Here is a tiny trained network, its code and every weight. The questions are about switching its units off for an input and a class, where a switched-off unit gives its printed mean instead of its output.

import numpy as np


def w(rows, s, z=0):
    codes = np.array(rows[::2]) - 128.0
    scale = np.full(codes.shape[1], s)
    scale[-1] = z or s
    return codes * scale


def f(y):
    return np.maximum(y, 0)


def log_softmax(a):
    a = a - a.max(-1, keepdims=True)
    return a - np.log(np.exp(a).sum(-1, keepdims=True))


def net(x, mask):
    res = np.array(x, float).reshape(1, 2) / 4 @ E
    y = f(res @ A[0][:, :-1].T + A[0][:, -1])
    res = res + np.where(mask, y, B[0][:, -1]) @ B[0][:, :-1]
    return log_softmax(res[-1] @ U[:, :-1].T + U[:, -1])


A, B = {}, {}
E = w([
[18,198,254,190,221,112,216],'x0',
[28,50,128,37,254,248,42],'x1',
],0.0054)
A[0] = w([
[196,42,57,62,90,112,47,112],'n0',
[200,92,36,82,46,114,57,32],'n1',
[2,56,125,42,245,249,56,83],'n2',
[50,186,226,195,177,106,204,45],'n3',
[211,78,6,93,63,112,73,198],'n4',
[185,227,134,208,44,34,203,138],'n5',
[174,216,115,187,52,28,195,37],'n6',
[203,64,23,97,54,137,61,4],'n7',
[153,158,107,154,121,138,155,253],'n8',
[181,197,92,167,55,49,179,9],'n9',
[42,176,240,192,181,97,206,48],'n10',
],0.0058,0.0048)
B[0] = w([
[137,190,151,165,171,67,220,209],'n0',
[154,226,140,190,211,27,187,185],'n1',
[254,198,6,34,58,226,113,253],'n2',
[170,235,137,180,215,46,215,194],'n3',
[97,147,165,215,150,80,246,243],'n4',
[214,146,36,61,40,207,114,242],'n5',
[215,211,38,40,67,196,39,201],'n6',
[208,231,117,121,239,25,164,183],'n7',
[77,51,97,194,33,233,231,206],'n8',
[224,214,37,28,108,181,11,178],'n9',
[190,227,114,189,198,26,210,199],'n10',
],0.0059,0.0076)
U = w([
[212,173,42,42,95,217,40,59],'0',
[142,214,181,215,205,32,199,39],'1',
[101,62,130,200,42,203,208,246],'2',
[2,33,211,150,138,68,16,2],'3',
[60,32,239,155,139,70,8,2],'4',
],0.0067,0.0048)

Each question gives the input, the list of numbers given to net, and the class t.
The units are the neurons (one row each of A and B). Each row of codes is followed by its name. A weight is (code - 128) times the scale printed after its matrix; where a second scale follows, it is the last column's (A, B and U).
mask holds one flag per neuron, in row order. A switched-off neuron (its flag False) gives its mean, the last column of its row in B, instead of its output. The means were averaged over made-up inputs and are rounded, as every weight is.
A unit's drop is (log p(t) with every unit on - log p(t) with that unit switched off) / (log p(t) with every unit on - log p(t) with every unit switched off).
The circuit of an input: a set's keep is (log p(t) with only the set's units on - log p(t) with every unit switched off) / (log p(t) with every unit on - log p(t) with every unit switched off). Starting from all 11 units, units are removed one at a time, each time the one whose removal leaves the highest keep (on an exact tie, the one counted first), for as long as the keep stays at least 0.8.
units of the circuit, in order: the units of the circuit, biggest drop first
top k neurons: the k neurons with the biggest drops, biggest first
drop when u is switched off: that unit's drop, to one decimal
input [-1,3], class 2: units of the circuit, in order	n6, n9
input [-8,6], class 1: units of the circuit, in order	n4, n0
input [-6,-5], class 1: units of the circuit, in order	n4
input [7,7], class 0: top 2 neurons	n2, n4
input [7,-8], class 0: top 3 neurons	n5, n6, n9
input [-8,-7], class 1: top 3 neurons	n4, n1, n2
input [3,2], class 2: top 2 neurons	n7, n1
input [5,-6], class 0: top 2 neurons	n5, n6
input [-4,1], class 1: drop when n5 is switched off	0.1
input [-3,-1], class 2: drop when n3 is switched off	0.3
input [1,-2], class 2: drop when n2 is switched off	0.4
